Here is a tiny trained network, its code and every weight. The questions are about switching its units off for an input and a class, where a switched-off unit gives its printed mean instead of its output.

import numpy as np


def w(rows, s, z=0):
    codes = np.array(rows[::2]) - 128.0
    scale = np.full(codes.shape[1], s)
    scale[-1] = z or s
    return codes * scale


def norm(h):
    return h / np.sqrt((h * h).mean(-1, keepdims=True) + 1e-5)


def f(y):
    return np.maximum(y, 0)


def log_softmax(a):
    a = a - a.max(-1, keepdims=True)
    return a - np.log(np.exp(a).sum(-1, keepdims=True))


def net(x, mask):
    res = np.array(x, float).reshape(1, 3) / 4 @ E
    u = 0
    for l in range(2):
        y = f(norm(res) @ A[l][:, :-1].T + A[l][:, -1])
        res = res + np.where(mask[u : u + 16], y, B[l][:, -1]) @ B[l][:, :-1]
        u += 16
    return log_softmax(norm(res)[-1] @ U[:, :-1].T + U[:, -1])


A, B = {}, {}
E = w([
[119,154,149,132,229,175],'x0',
[254,237,184,92,85,209],'x1',
[204,106,191,70,153,79],'x2',
],0.0088)
A[0] = w([
[87,123,136,194,121,139,118],'L0N1',
[2,167,119,157,164,246,2],'L0N2',
[44,118,126,125,235,178,27],'L0N3',
[123,150,135,162,23,163,135],'L0N4',
[85,154,173,155,142,226,104],'L0N5',
[91,161,128,189,153,155,77],'L0N6',
[165,151,157,59,124,30,128],'L0N7',
[112,109,192,115,150,187,95],'L0N8',
[98,172,120,140,46,228,41],'L0N9',
[147,96,138,128,79,18,150],'L0N10',
[94,91,176,76,164,25,163],'L0N11',
[141,126,138,150,255,113,130],'L0N12',
[93,117,63,163,163,179,159],'L0N13',
[123,121,116,162,160,195,216],'L0N14',
[176,116,158,125,73,249,77],'L0N15',
[124,88,130,105,151,67,178],'L0N16',
],0.0083,0.0031)
B[0] = w([
[129,154,177,73,146,159,189],'L0N1',
[141,7,180,205,86,174,254],'L0N2',
[29,171,125,174,147,169,233],'L0N3',
[133,111,94,32,96,181,226],'L0N4',
[133,133,43,84,141,134,221],'L0N5',
[118,89,162,164,76,138,186],'L0N6',
[116,39,109,170,132,108,220],'L0N7',
[129,124,129,106,184,133,174],'L0N8',
[188,136,128,192,246,107,227],'L0N9',
[131,98,153,61,89,99,229],'L0N10',
[235,161,128,167,160,149,247],'L0N11',
[63,81,137,32,153,115,237],'L0N12',
[116,124,212,139,123,167,235],'L0N13',
[88,143,96,72,114,139,228],'L0N14',
[152,199,149,168,95,115,245],'L0N15',
[204,166,99,127,149,125,215],'L0N16',
],0.015,0.0049)
A[1] = w([
[179,101,138,106,117,75,230],'L1N1',
[92,131,118,113,135,198,102],'L1N2',
[159,116,55,149,109,111,21],'L1N3',
[120,118,107,140,208,163,95],'L1N4',
[127,149,102,146,134,157,132],'L1N5',
[123,196,120,176,147,184,148],'L1N6',
[173,133,140,91,144,95,186],'L1N7',
[77,127,98,163,143,212,71],'L1N8',
[56,103,168,133,193,162,100],'L1N9',
[120,116,124,129,103,123,73],'L1N10',
[67,112,121,72,52,82,27],'L1N11',
[46,250,73,143,161,158,161],'L1N12',
[160,83,156,158,184,8,119],'L1N13',
[25,124,171,194,126,182,4],'L1N14',
[142,139,122,136,51,177,155],'L1N15',
[138,160,136,190,119,141,120],'L1N16',
],0.014,0.003)
B[1] = w([
[105,111,180,212,57,146,246],'L1N1',
[163,129,102,165,99,111,213],'L1N2',
[149,170,196,107,141,125,153],'L1N3',
[125,34,90,110,136,71,217],'L1N4',
[142,116,111,93,108,127,163],'L1N5',
[81,55,81,90,97,170,212],'L1N6',
[56,149,121,150,140,132,238],'L1N7',
[184,82,167,187,170,215,233],'L1N8',
[73,169,146,73,230,78,254],'L1N9',
[123,119,108,101,124,130,135],'L1N10',
[61,90,118,39,96,80,154],'L1N11',
[139,252,160,122,58,75,195],'L1N12',
[240,194,135,181,98,75,225],'L1N13',
[79,229,224,166,108,223,251],'L1N14',
[128,66,86,125,214,81,206],'L1N15',
[182,111,120,81,186,120,160],'L1N16',
],0.016,0.008)
U = w([
[92,155,49,183,124,113,2],'0',
[123,120,130,86,247,25,110],'1',
[229,116,167,234,75,52,166],'2',
[228,65,46,119,156,194,133],'3',
[75,138,196,158,192,213,174],'4',
[188,226,47,61,112,142,130],'5',
[78,46,132,87,79,79,111],'6',
],0.014,0.0073)

Each question gives the input, the list of numbers given to net, and the class t.
The units are the neurons (one row each of A and B). Each row of codes is followed by its name. A weight is (code - 128) times the scale printed after its matrix; where a second scale follows, it is the last column's (A, B and U).
mask holds one flag per neuron, layer by layer. A switched-off neuron (its flag False) gives its mean, the last column of its row in B, instead of its output. The means were averaged over made-up inputs and are rounded, as every weight is.
A unit's drop is (log p(t) with every unit on - log p(t) with that unit switched off) / (log p(t) with every unit on - log p(t) with every unit switched off).
The circuit of an input: a set's keep is (log p(t) with only the set's units on - log p(t) with every unit switched off) / (log p(t) with every unit on - log p(t) with every unit switched off). Starting from the 12 units with the biggest drops (on a tie, the unit counted first), units are removed one at a time, each time the one whose removal leaves the highest keep (on an exact tie, the one counted first), for as long as the keep stays at least 0.8.
units of the circuit, in order: the units of the circuit, biggest drop first
top k neurons: the k neurons with the biggest drops, biggest first
top k neurons in layer l: the k neurons of layer l with the biggest drops, biggest first
drop of u: that unit's drop, to one decimal
input [-8,0,-7], class 3: top 3 neurons	L0N9; L0N12; L1N9
input [7,5,6], class 1: units of the circuit, in order	L1N14; L1N8
input [-2,8,-1], class 5: units of the circuit, in order	L0N2; L1N8
input [-7,5,-6], class 5: units of the circuit, in order	L0N2; L1N8; L0N13
input [3,8,-3], class 5: top 2 neurons	L1N12; L0N2
input [8,5,4], class 1: top 2 neurons	L0N12; L1N14
input [1,8,7], class 2: top 3 neurons in layer 1	L1N14; L1N9; L1N8
input [-8,5,-3], class 3: top neuron	L1N9
input [5,-2,7], class 1: top 2 neurons in layer 0	L0N12; L0N15
input [1,7,1], class 5: top 2 neurons	L0N2; L0N15
input [-2,5,-4], class 5: top 2 neurons	L0N2; L1N12
input [5,-7,7], class 1: top 2 neurons in layer 0	L0N12; L0N3
input [-6,6,-2], class 3: top 2 neurons in layer 1	L1N9; L1N14
input [-5,4,-1], class 3: top 4 neurons in layer 0	L0N12; L0N4; L0N9; L0N15
input [-8,3,-8], class 3: top neuron	L0N9
input [7,6,0], class 5: drop of L1N12	0.2
input [2,5,-8], class 3: drop of L0N5	0.1
input [-4,6,-5], class 5: drop of L0N2	0.5
